Below are the code and all the weights of a small trained network. Each question names an input and a class and asks about switching units off, where a switched-off unit gives its printed mean instead of its output.

import numpy as np


def w(rows, s, z=0):
    codes = np.array(rows[::2]) - 128.0
    scale = np.full(codes.shape[1], s)
    scale[-1] = z or s
    return codes * scale


def f(y):
    return y / 2 * (1 + np.tanh(0.7978845608 * (y + 0.044715 * y**3)))


def log_softmax(a):
    a = a - a.max(-1, keepdims=True)
    return a - np.log(np.exp(a).sum(-1, keepdims=True))


def net(x, mask):
    res = np.array(x, float).reshape(1, 8) / 4 @ E
    y = f(res @ A[0][:, :-1].T + A[0][:, -1])
    res = res + np.where(mask, y, B[0][:, -1]) @ B[0][:, :-1]
    return log_softmax(res[-1] @ U[:, :-1].T + U[:, -1])


A, B = {}, {}
E = w([
[235,216,136,228,108,196,144,51],'x0',
[102,198,197,183,12,80,99,176],'x1',
[178,31,221,108,75,211,40,124],'x2',
[36,147,46,98,51,188,48,45],'x3',
[176,63,6,224,85,121,92,231],'x4',
[99,100,130,180,165,135,130,100],'x5',
[154,69,125,145,86,18,136,19],'x6',
[82,49,124,128,68,200,254,121],'x7',
],0.0058)
A[0] = w([
[77,183,151,149,156,204,122,207,125],'neuron 1',
[226,97,174,132,190,66,186,158,67],'neuron 2',
[141,125,202,163,152,101,171,185,99],'neuron 3',
[195,178,122,159,125,157,139,75,141],'neuron 4',
[89,176,77,128,145,72,180,145,101],'neuron 5',
[80,137,78,111,94,127,69,68,118],'neuron 6',
[104,100,136,134,96,156,196,118,141],'neuron 7',
[106,82,137,127,79,174,249,135,108],'neuron 8',
[63,151,203,203,34,55,120,142,221],'neuron 9',
[92,176,79,131,141,84,174,128,25],'neuron 10',
[90,161,64,115,94,168,88,82,129],'neuron 11',
[185,62,116,122,79,10,146,21,134],'neuron 12',
[136,174,118,121,169,214,136,164,102],'neuron 13',
[157,155,128,127,195,100,36,132,185],'neuron 14',
[132,157,145,125,189,74,42,121,41],'neuron 15',
[151,98,177,111,114,189,86,151,129],'neuron 16',
[86,158,227,68,136,116,174,60,23],'neuron 17',
[93,156,125,114,166,183,120,183,106],'neuron 18',
[154,155,124,131,165,106,74,126,103],'neuron 19',
[159,69,58,160,94,105,113,166,50],'neuron 20',
[173,18,211,121,95,156,48,111,41],'neuron 21',
[102,192,86,159,144,105,192,121,50],'neuron 22',
[126,168,73,122,133,85,170,124,53],'neuron 23',
[31,65,159,73,137,41,113,166,42],'neuron 24',
[106,160,191,81,160,148,141,94,20],'neuron 25',
[163,84,69,181,102,139,125,194,37],'neuron 26',
[204,64,51,57,213,139,142,64,139],'neuron 27',
[77,87,118,91,151,101,102,182,20],'neuron 28',
[196,181,129,177,109,168,161,80,7],'neuron 29',
],0.011,0.0018)
B[0] = w([
[115,67,152,103,160,26,155,116,193],'neuron 1',
[7,73,130,89,72,196,92,103,235],'neuron 2',
[60,92,118,84,87,161,95,96,192],'neuron 3',
[201,73,155,176,103,168,130,159,198],'neuron 4',
[146,152,147,98,205,175,140,103,207],'neuron 5',
[37,89,143,101,92,171,119,135,197],'neuron 6',
[137,185,118,105,101,135,177,175,178],'neuron 7',
[124,230,93,128,76,144,238,170,219],'neuron 8',
[186,150,88,85,69,33,85,29,231],'neuron 9',
[145,140,119,101,183,174,121,82,189],'neuron 10',
[43,84,131,97,87,180,103,117,196],'neuron 11',
[84,57,187,113,210,28,208,199,254],'neuron 12',
[118,89,159,129,144,54,148,141,186],'neuron 13',
[122,206,109,115,100,135,206,178,198],'neuron 14',
[135,197,85,137,91,140,218,165,183],'neuron 15',
[147,143,125,95,187,145,155,83,183],'neuron 16',
[93,160,82,218,159,114,36,180,224],'neuron 17',
[116,81,158,127,141,75,153,135,174],'neuron 18',
[117,158,108,155,104,142,183,139,163],'neuron 19',
[92,169,108,192,156,120,60,168,200],'neuron 20',
[152,174,126,80,240,202,151,73,233],'neuron 21',
[169,151,136,93,182,170,125,95,195],'neuron 22',
[136,147,135,119,187,160,123,107,180],'neuron 23',
[227,54,173,186,88,194,132,153,225],'neuron 24',
[103,151,99,180,155,116,47,164,181],'neuron 25',
[97,161,117,191,153,119,46,163,208],'neuron 26',
[201,165,104,100,45,29,56,29,249],'neuron 27',
[194,92,155,179,102,155,136,130,181],'neuron 28',
[211,56,160,167,98,180,120,158,199],'neuron 29',
],0.02,0.0089)
U = w([
[144,163,136,97,241,208,113,80,91],'0',
[83,169,82,234,161,121,9,206,95],'1',
[208,58,177,196,71,196,116,168,111],'2',
[2,79,127,82,52,197,91,115,74],'3',
[112,215,78,135,64,139,212,194,150],'4',
[91,73,179,123,175,35,153,166,251],'5',
[168,152,91,109,58,61,62,48,137],'6',
],0.009,0.0026)

Each question gives the input, the list of numbers given to net, and the class t.
The units are the neurons (one row each of A and B). Each row of codes is followed by its name. A weight is (code - 128) times the scale printed after its matrix; where a second scale follows, it is the last column's (A, B and U).
mask holds one flag per neuron, in row order. A switched-off neuron (its flag False) gives its mean, the last column of its row in B, instead of its output. The means were averaged over made-up inputs and are rounded, as every weight is.
A unit's drop is (log p(t) with every unit on - log p(t) with that unit switched off) / (log p(t) with every unit on - log p(t) with every unit switched off).
The circuit of an input: a set's keep is (log p(t) with only the set's units on - log p(t) with every unit switched off) / (log p(t) with every unit on - log p(t) with every unit switched off). Starting from the 12 units with the biggest drops (on a tie, the unit counted first), units are removed one at a time, each time the one whose removal leaves the highest keep (on an exact tie, the one counted first), for as long as the keep stays at least 0.8.
units of the circuit, in order: the units of the circuit, biggest drop first
most important unit: the unit with the biggest drop
k most important neurons: the k neurons with the biggest drops, biggest first
drop when u is switched off: that unit's drop, to one decimal
input [-4,-7,3,0,-6,6,7,5], class 5: most important unit : neuron 12
input [7,3,-2,4,-8,2,0,6], class 1: 2 most important neurons : [neuron 17; neuron 25]
input [-5,6,3,5,-6,-7,-3,-8], class 4: 2 most important neurons : [neuron 15; neuron 14]
input [5,2,-7,4,-8,-1,1,0], class 1: 3 most important neurons : [neuron 17; neuron 25; neuron 21]
input [-3,4,-7,6,6,4,-6,1], class 0: 4 most important neurons : [neuron 5; neuron 12; neuron 10; neuron 22]
input [-2,-4,-4,-8,-8,0,8,-6], class 1: 2 most important neurons : [neuron 17; neuron 25]
input [-5,7,5,-2,7,3,-8,-3], class 5: 3 most important neurons : [neuron 1; neuron 27; neuron 17]
input [8,-7,-6,4,-1,6,0,7], class 2: 3 most important neurons : [neuron 29; neuron 4; neuron 9]
input [2,-1,-4,-7,6,-7,-5,1], class 3: 3 most important neurons : [neuron 2; neuron 3; neuron 17]
input [0,-6,-4,-2,5,1,7,2], class 5: 3 most important neurons : [neuron 12; neuron 9; neuron 17]
input [-5,-6,-2,-7,3,-4,-4,5], class 3: 2 most important neurons : [neuron 2; neuron 9]
input [-8,5,4,4,-8,3,7,6], class 1: 2 most important neurons : [neuron 17; neuron 25]
input [-3,2,-6,-7,1,-4,-8,2], class 5: 3 most important neurons : [neuron 1; neuron 18; neuron 13]
input [4,-8,1,6,8,7,-4,8], class 1: units of the circuit, in order : [neuron 26]
input [-8,-1,-8,6,4,-1,8,-7], class 0: drop when neuron 4 is switched off : 0.3
input [6,5,6,-4,-4,1,2,5], class 0: drop when neuron 27 is switched off : 0.9
input [-4,1,-3,0,5,2,5,7], class 4: drop when neuron 3 is switched off : 0.0
